Below is a small trained network, with its code and all its weights. Each question gives an input and a target symbol and asks what happens when units are switched off, that is, made to give their printed mean instead of their output.

import numpy as np


def w(rows, s, z=0):
    codes = np.array(rows[::2]) - 128.0
    scale = np.full(codes.shape[1], s)
    scale[-1] = z or s
    return codes * scale


def f(y):
    return y / 2 * (1 + np.tanh(0.7978845608 * (y + 0.044715 * y**3)))


def softmax(a):
    e = np.exp(a - a.max(-1, keepdims=True))
    return e / e.sum(-1, keepdims=True)


def log_softmax(a):
    a = a - a.max(-1, keepdims=True)
    return a - np.log(np.exp(a).sum(-1, keepdims=True))


def net(x, mask):
    ids = ['Σαεηφψ'.index(c) for c in x.split()]
    T = len(ids)
    res = E[ids] + P[:T]
    u = 0
    for l in range(2):
        q, k, v = (res @ M[l].T for M in (Q, K, V))
        z = softmax(np.where(np.tri(T) > 0, q @ k.T / 4**0.5, -1e9)) @ v
        res = res + np.where(mask[u], z, O[l][:, -1]) @ O[l][:, :-1]
        u += 1
        y = f(res @ A[l][:, :-1].T + A[l][:, -1])
        res = res + np.where(mask[u : u + 12], y, B[l][:, -1]) @ B[l][:, :-1]
        u += 12
    return log_softmax(res[-1] @ U[:, :-1].T + U[:, -1])


Q, K, V, O, A, B = {}, {}, {}, {}, {}, {}
E = w([
[113,164,150,97,193,5,94,136,152],'Σ',
[67,89,188,41,156,162,50,130,82],'α',
[194,96,65,79,143,150,205,104,125],'ε',
[154,78,113,112,144,109,233,154,201],'η',
[200,144,88,117,103,39,123,112,104],'φ',
[186,112,209,137,90,135,122,146,57],'ψ',
],0.017)
P = w([
[88,93,47,95,56,159,122,181,150],'0',
[193,116,185,83,111,82,6,136,177],'1',
[22,158,157,88,69,145,121,47,136],'2',
[112,18,64,197,155,114,171,164,74],'3',
[149,90,131,111,165,114,52,91,220],'4',
[27,133,188,129,64,194,123,48,136],'5',
[136,120,109,64,179,70,188,100,74],'6',
[161,81,140,144,162,113,64,78,212],'7',
[44,141,190,145,55,197,134,44,130],'8',
[60,184,117,81,174,98,188,199,105],'9',
[215,62,157,190,132,96,83,60,169],'10',
[102,159,194,142,59,164,148,52,96],'11',
[103,54,73,150,178,137,195,168,71],'12',
],0.011)
Q[0] = w([
[159,143,111,87,121,120,86,35,180],'0.h0',
[163,53,114,151,164,105,101,242,89],'0.h0',
[151,160,198,2,90,83,174,39,99],'0.h0',
[144,41,66,118,170,71,166,219,53],'0.h0',
],0.0076)
K[0] = w([
[130,29,156,136,154,150,100,84,228],'0.h0',
[174,130,104,33,131,124,202,236,94],'0.h0',
[126,39,95,224,168,96,143,2,68],'0.h0',
[84,169,87,50,161,90,170,240,28],'0.h0',
],0.0074)
V[0] = w([
[96,142,183,140,119,255,181,102,154],'0.h0',
[96,109,155,120,173,153,67,166,189],'0.h0',
[106,92,121,86,113,140,49,199,211],'0.h0',
[163,215,100,201,38,123,121,167,136],'0.h0',
],0.0067)
O[0] = w([
[128,94,174,12,108,98,161,149,151,66],'0.h0',
[237,174,130,184,75,171,147,128,128,107],'0.h0',
[193,182,108,159,42,128,109,104,118,155],'0.h0',
[47,76,145,141,76,141,105,118,182,3],'0.h0',
],0.011,0.0057)
A[0] = w([
[131,143,177,118,153,171,50,109,81,193],'0.n0',
[95,245,88,111,188,30,119,217,109,254],'0.n1',
[170,60,142,119,186,111,118,49,152,128],'0.n2',
[66,87,98,107,121,73,138,152,94,118],'0.n3',
[180,101,149,159,214,111,104,154,188,64],'0.n4',
[175,99,168,117,214,164,66,110,134,149],'0.n5',
[193,130,195,144,120,165,102,158,187,22],'0.n6',
[115,105,161,111,118,255,184,55,94,189],'0.n7',
[152,207,116,155,140,114,162,183,72,220],'0.n8',
[195,97,102,120,153,89,117,157,152,119],'0.n9',
[85,46,143,113,73,230,165,176,124,146],'0.n10',
[208,66,121,126,173,83,70,178,105,111],'0.n11',
],0.0081,0.0033)
B[0] = w([
[223,107,104,136,138,106,201,167,131,211],'0.n0',
[174,19,186,87,91,201,176,93,95,254],'0.n1',
[204,153,176,160,138,36,61,166,102,220],'0.n2',
[79,86,81,151,92,98,159,117,111,166],'0.n3',
[192,139,51,181,51,89,123,152,89,173],'0.n4',
[202,122,110,178,83,64,103,106,175,211],'0.n5',
[158,99,38,93,132,67,110,64,126,138],'0.n6',
[119,184,125,38,187,29,190,122,87,224],'0.n7',
[100,62,152,50,127,176,93,182,151,225],'0.n8',
[228,112,162,164,170,125,118,153,171,211],'0.n9',
[156,184,71,110,37,165,144,151,99,157],'0.n10',
[130,143,111,118,134,63,160,190,254,239],'0.n11',
],0.0072,0.0067)
Q[1] = w([
[129,218,104,169,19,105,46,141,124],'1.h0',
[186,28,45,124,135,53,93,180,74],'1.h0',
[203,185,124,174,127,1,72,154,174],'1.h0',
[185,25,49,213,89,31,151,157,231],'1.h0',
],0.0075)
K[1] = w([
[116,133,128,92,72,189,127,58,180],'1.h0',
[89,54,132,120,158,241,139,193,151],'1.h0',
[135,122,30,131,1,187,92,181,120],'1.h0',
[97,90,59,82,117,163,70,180,128],'1.h0',
],0.0092)
V[1] = w([
[206,163,164,130,158,126,102,167,14],'1.h0',
[133,185,148,187,103,161,243,214,156],'1.h0',
[54,183,210,119,76,61,82,200,36],'1.h0',
[109,218,66,91,189,93,184,61,2],'1.h0',
],0.0081)
O[1] = w([
[222,95,106,69,2,34,148,18,97,192],'1.h0',
[30,16,122,58,40,179,216,148,155,143],'1.h0',
[241,194,189,138,127,103,240,87,24,9],'1.h0',
[104,87,124,98,19,35,1,188,92,91],'1.h0',
],0.0078,0.011)
A[1] = w([
[129,81,67,164,151,121,203,68,30,160],'1.n0',
[147,144,233,101,118,158,71,72,169,12],'1.n1',
[153,199,181,198,156,138,123,96,201,1],'1.n2',
[85,148,125,98,43,15,143,133,92,77],'1.n3',
[69,75,113,170,87,153,155,226,59,129],'1.n4',
[129,110,57,107,48,88,161,87,124,100],'1.n5',
[114,122,109,207,133,116,45,99,135,111],'1.n6',
[175,104,120,120,253,127,83,154,136,64],'1.n7',
[126,125,122,78,99,178,113,83,76,174],'1.n8',
[14,79,131,146,191,140,185,132,74,149],'1.n9',
[142,225,192,146,163,98,79,79,106,49],'1.n10',
[201,179,136,128,140,152,30,114,204,6],'1.n11',
],0.0072,0.0047)
B[1] = w([
[98,167,214,178,102,161,79,183,155,205],'1.n0',
[157,108,135,140,213,207,166,142,113,129],'1.n1',
[110,162,97,56,74,117,182,133,96,154],'1.n2',
[140,37,146,125,178,168,145,122,158,223],'1.n3',
[121,108,97,71,206,107,140,90,136,172],'1.n4',
[76,130,153,175,209,79,121,218,107,249],'1.n5',
[132,141,155,63,103,81,152,206,123,160],'1.n6',
[102,180,170,158,95,163,154,94,168,217],'1.n7',
[159,184,111,186,111,138,139,122,122,182],'1.n8',
[103,195,142,118,2,94,77,111,120,165],'1.n9',
[179,118,137,67,155,210,138,187,108,139],'1.n10',
[44,48,155,217,120,108,196,93,81,202],'1.n11',
],0.0085,0.011)
U = w([
[191,135,151,152,195,208,38,144,181,151],'Σ',
[253,180,116,58,114,129,74,193,148,135],'α',
[133,109,100,125,232,88,98,118,102,45],'ε',
[130,142,117,72,66,100,152,84,134,131],'η',
[138,169,151,160,93,121,5,143,136,253],'φ',
[118,137,183,135,169,151,138,193,92,14],'ψ',
],0.0057,0.0038)

Each question gives the input, a string of symbols that net reads in full, and the target symbol t.
The units are the heads (4 rows each of Q, K, V and O) and the neurons (one row each of A and B). Each row of codes is followed by its name. A weight is (code - 128) times the scale printed after its matrix; where a second scale follows, it is the last column's (O, A, B and U).
mask holds one flag per unit, layer by layer, with each layer's heads first. A switched-off unit (its flag False) gives its mean, the last column of its rows in O or B, instead of its output. The means were averaged over made-up inputs and are rounded, as every weight is.
A unit's drop is (log p(t) with every unit on - log p(t) with that unit switched off) / (log p(t) with every unit on - log p(t) with every unit switched off).
The circuit of an input: a set's keep is (log p(t) with only the set's units on - log p(t) with every unit switched off) / (log p(t) with every unit on - log p(t) with every unit switched off). Starting from the 12 units with the biggest drops (on a tie, the unit counted first), units are removed one at a time, each time the one whose removal leaves the highest keep (on an exact tie, the one counted first), for as long as the keep stays at least 0.8.
circuit, biggest first: the units of the circuit, biggest drop first
unit that matters most: the unit with the biggest drop
k most important neurons: the k neurons with the biggest drops, biggest first
k most important neurons of layer l: the k neurons of layer l with the biggest drops, biggest first
input φ ε ε η Σ ε ε φ ε ε ε, target ψ: 2 most important neurons -> 1.n11; 0.n2
input ε η α φ ψ ε η η α ε, target η: 3 most important neurons of layer 1 -> 1.n9; 1.n5; 1.n4
input α η φ ε α φ ε α η φ, target ε: circuit, biggest first -> 1.h0; 0.h0; 1.n5
input Σ α η ε α η η α ψ η, target η: circuit, biggest first -> 1.h0; 0.h0
input η α η α α ε ε ψ Σ, target Σ: 3 most important neurons -> 1.n1; 0.n1; 0.n11
input α ε η φ, target α: circuit, biggest first -> 1.h0; 1.n11
input ψ ψ ε Σ, target ψ: circuit, biggest first -> 1.h0; 1.n0; 0.h0
input ε ε ψ ψ, target ε: circuit, biggest first -> 1.n4; 1.h0; 1.n0
input η α ε ψ η η Σ α ε ψ ε, target Σ: circuit, biggest first -> 1.h0; 0.n7
input α ε α φ α η η ε, target ε: 2 most important neurons -> 1.n11; 1.n5
input η ε η α, target η: unit that matters most -> 1.h0
input Σ ε α ψ φ, target η: 3 most important neurons of layer 1 -> 1.n2; 1.n11; 1.n5
input ψ ε ε ε α η η η φ φ η φ ψ, target φ: 2 most important neurons of layer 0 -> 0.n1; 0.n8
input Σ ψ α α η ε Σ α, target η: unit that matters most -> 1.n11
input ε α η α Σ ε η ε α φ ε η Σ, target φ: 3 most important neurons of layer 1 -> 1.n9; 1.n0; 1.n3
input α ε η Σ ψ Σ ε ε ε ψ, target ε: 2 most important neurons -> 0.n2; 0.n9
input ε ε ε Σ ψ ε η η α Σ, target η: 3 most important neurons -> 0.n1; 0.n2; 1.n9
input η α α ψ ε ψ φ, target ψ: 2 most important neurons of layer 1 -> 1.n0; 1.n5
input Σ ε α ε α ε Σ ε Σ α, target Σ: 4 most important neurons -> 0.n1; 0.n7; 0.n11; 0.n8
input φ ε ψ α ψ, target ψ: most important neuron -> 1.n11
input φ ε φ η α η ψ, target η: 2 most important neurons of layer 0 -> 0.n10; 0.n8
input Σ α Σ φ η η α φ Σ Σ η, target η: 2 most important neurons -> 1.n2; 1.n11
input Σ ε η η φ ε α ε ψ Σ η ε α, target Σ: 4 most important neurons of layer 0 -> 0.n8; 0.n1; 0.n5; 0.n7
input α α ε φ ψ ε ψ ε η Σ ψ ε ε, target Σ: 2 most important neurons -> 0.n1; 0.n8
input ψ Σ ψ φ ε φ ε φ η η, target ε: 2 most important neurons of layer 0 -> 0.n2; 0.n3
